Below are the code and all the weights of a small trained network. Each question names an input and a class and asks about switching units off, where a switched-off unit gives its printed mean instead of its output.

import numpy as np


def w(rows, s, z=0):
    codes = np.array(rows[::2]) - 128.0
    scale = np.full(codes.shape[1], s)
    scale[-1] = z or s
    return codes * scale


def norm(h):
    return h / np.sqrt((h * h).mean(-1, keepdims=True) + 1e-5)


def f(y):
    return np.maximum(y, 0)


def log_softmax(a):
    a = a - a.max(-1, keepdims=True)
    return a - np.log(np.exp(a).sum(-1, keepdims=True))


def net(x, mask):
    res = np.array(x, float).reshape(1, 8) / 4 @ E
    u = 0
    for l in range(4):
        y = f(norm(res) @ A[l][:, :-1].T + A[l][:, -1])
        res = res + np.where(mask[u : u + 8], y, B[l][:, -1]) @ B[l][:, :-1]
        u += 8
    return log_softmax(norm(res)[-1] @ U[:, :-1].T + U[:, -1])


A, B = {}, {}
E = w([
[204,142,239,77,36],'x0',
[254,6,36,28,187],'x1',
[126,126,126,123,128],'x2',
[129,126,128,127,129],'x3',
[110,186,53,85,29],'x4',
[137,191,139,81,187],'x5',
[132,126,130,126,127],'x6',
[225,194,81,205,121],'x7',
],0.00072)
A[0] = w([
[159,253,141,56,203,153],'0.n0',
[182,162,98,75,53,2],'0.n1',
[167,102,96,77,146,175],'0.n2',
[136,220,146,60,208,90],'0.n3',
[112,165,65,76,72,82],'0.n4',
[159,70,118,212,59,113],'0.n5',
[57,173,134,145,115,150],'0.n6',
[201,151,128,170,130,146],'0.n7',
],0.0025,0.0049)
B[0] = w([
[103,23,115,201,47,229],'0.n0',
[158,132,200,193,91,128],'0.n1',
[85,185,138,132,117,251],'0.n2',
[127,15,113,209,3,147],'0.n3',
[116,175,63,89,20,137],'0.n4',
[88,42,125,178,62,158],'0.n5',
[120,108,92,100,142,205],'0.n6',
[99,145,136,118,156,195],'0.n7',
],0.0036,0.0021)
A[1] = w([
[50,132,176,4,130,46],'1.n0',
[206,74,79,61,142,23],'1.n1',
[224,72,66,31,72,150],'1.n2',
[221,49,71,24,156,4],'1.n3',
[75,201,192,167,131,219],'1.n4',
[222,67,56,51,160,14],'1.n5',
[134,47,72,107,188,28],'1.n6',
[162,40,76,60,156,53],'1.n7',
],0.0017,0.0018)
B[1] = w([
[108,66,107,76,129,153],'1.n0',
[158,198,87,92,203,138],'1.n1',
[65,174,128,158,106,213],'1.n2',
[152,253,52,45,215,146],'1.n3',
[140,108,105,68,161,252],'1.n4',
[185,230,98,53,217,144],'1.n5',
[190,159,110,102,96,148],'1.n6',
[175,151,73,116,109,154],'1.n7',
],0.0033,0.0014)
A[2] = w([
[243,146,211,46,75,19],'2.n0',
[204,140,188,61,79,18],'2.n1',
[157,181,85,244,123,223],'2.n2',
[170,150,177,61,27,156],'2.n3',
[227,168,92,152,129,196],'2.n4',
[1,159,189,214,109,53],'2.n5',
[201,190,103,240,126,10],'2.n6',
[195,206,132,223,55,198],'2.n7',
],0.0023,0.0014)
B[2] = w([
[2,151,206,188,197,150],'2.n0',
[30,139,204,178,177,144],'2.n1',
[85,115,159,59,132,250],'2.n2',
[39,134,111,174,152,226],'2.n3',
[118,120,139,77,103,185],'2.n4',
[231,176,136,66,88,218],'2.n5',
[84,42,135,29,137,148],'2.n6',
[65,91,138,84,154,237],'2.n7',
],0.0034,0.0016)
A[3] = w([
[61,106,106,69,115,255],'3.n0',
[149,92,95,176,60,231],'3.n1',
[160,254,167,80,127,106],'3.n2',
[135,49,159,117,190,236],'3.n3',
[172,101,202,151,182,128],'3.n4',
[199,103,192,149,193,93],'3.n5',
[123,137,18,143,188,102],'3.n6',
[72,165,211,170,85,178],'3.n7',
],0.0032,0.0017)
B[3] = w([
[196,113,149,133,143,255],'3.n0',
[165,151,145,197,146,165],'3.n1',
[220,195,50,75,236,142],'3.n2',
[118,158,99,119,54,187],'3.n3',
[95,175,49,126,59,142],'3.n4',
[69,216,10,167,47,135],'3.n5',
[95,154,255,173,138,155],'3.n6',
[167,124,78,156,205,189],'3.n7',
],0.0038,0.0046)
U = w([
[247,249,102,33,255,136],'0',
[205,24,130,240,50,167],'1',
[13,155,243,208,230,81],'2',
[186,125,135,120,93,254],'3',
[69,246,9,126,8,9],'4',
[139,8,164,31,92,37],'5',
],0.006,0.0038)

Each question gives the input, the list of numbers given to net, and the class t.
The units are the neurons (one row each of A and B). Each row of codes is followed by its name. A weight is (code - 128) times the scale printed after its matrix; where a second scale follows, it is the last column's (A, B and U).
mask holds one flag per neuron, layer by layer. A switched-off neuron (its flag False) gives its mean, the last column of its row in B, instead of its output. The means were averaged over made-up inputs and are rounded, as every weight is.
A unit's drop is (log p(t) with every unit on - log p(t) with that unit switched off) / (log p(t) with every unit on - log p(t) with every unit switched off).
The circuit of an input: a set's keep is (log p(t) with only the set's units on - log p(t) with every unit switched off) / (log p(t) with every unit on - log p(t) with every unit switched off). Starting from the 12 units with the biggest drops (on a tie, the unit counted first), units are removed one at a time, each time the one whose removal leaves the highest keep (on an exact tie, the one counted first), for as long as the keep stays at least 0.8.
units of the circuit, in order: the units of the circuit, biggest drop first
k most important neurons: the k neurons with the biggest drops, biggest first
k most important neurons of layer l: the k neurons of layer l with the biggest drops, biggest first
input [3,-1,-1,-4,-3,6,2,7], class 5: units of the circuit, in order : [2.n7 2.n6]
input [8,0,6,1,-5,8,-8,-7], class 1: units of the circuit, in order : [0.n0 0.n3 2.n2]
input [-8,-2,-2,-6,8,0,-8,2], class 2: units of the circuit, in order : [3.n6 3.n3]
input [2,-4,-1,-2,-5,-3,4,-6], class 5: 2 most important neurons of layer 0 : [0.n0 0.n6]
input [-7,-5,8,-3,0,8,1,4], class 1: units of the circuit, in order : [0.n0 0.n3 0.n2]
input [-8,6,4,5,-2,-3,-3,2], class 2: 2 most important neurons : [3.n6 0.n2]
input [-5,-2,-5,-2,-6,-3,-3,4], class 4: 3 most important neurons of layer 3 : [3.n3 3.n4 3.n5]
input [5,-2,6,-3,-5,7,-5,8], class 5: most important neuron : [2.n7]
input [4,-5,5,-5,-2,-2,2,-6], class 5: units of the circuit, in order : [0.n2 1.n4 3.n6]
input [4,0,6,-2,-8,8,0,-3], class 1: units of the circuit, in order : [0.n0 0.n3]
input [-4,-7,-2,-1,-7,0,5,3], class 0: units of the circuit, in order : [2.n5 3.n2]
input [1,8,-8,-3,2,-7,3,7], class 0: units of the circuit, in order : [0.n0 1.n5]
input [-7,-7,8,1,-7,-4,8,5], class 0: 2 most important neurons : [2.n5 2.n2]
input [6,2,-6,1,-2,7,2,3], class 1: units of the circuit, in order : [0.n0]
input [-5,5,-2,-7,-8,-4,6,8], class 4: 2 most important neurons of layer 2 : [2.n3 2.n7]
input [8,-5,5,7,-7,-5,-3,7], class 2: 4 most important neurons of layer 2 : [2.n0 2.n7 2.n3 2.n2]
input [4,-8,6,4,-8,1,0,-2], class 0: units of the circuit, in order : [3.n2 2.n5]
input [6,-8,6,6,2,-2,7,7], class 0: 2 most important neurons : [2.n5 3.n7]
input [6,3,3,1,-6,-3,-1,0], class 2: units of the circuit, in order : [2.n0 0.n0]
input [5,-5,0,7,6,-7,-7,2], class 1: 2 most important neurons : [0.n2 0.n5]
input [1,8,7,3,-1,-7,-3,-7], class 0: 2 most important neurons : [0.n0 1.n3]
input [-7,1,-6,0,2,0,-8,4], class 2: units of the circuit, in order : [3.n6]
input [0,-5,0,1,-2,-4,1,7], class 5: 2 most important neurons of layer 0 : [0.n2 0.n0]
input [-7,8,5,8,6,-6,6,5], class 0: 3 most important neurons : [0.n0 3.n6 3.n3]
input [-7,6,0,2,2,-3,6,8], class 5: 2 most important neurons of layer 3 : [3.n7 3.n2]
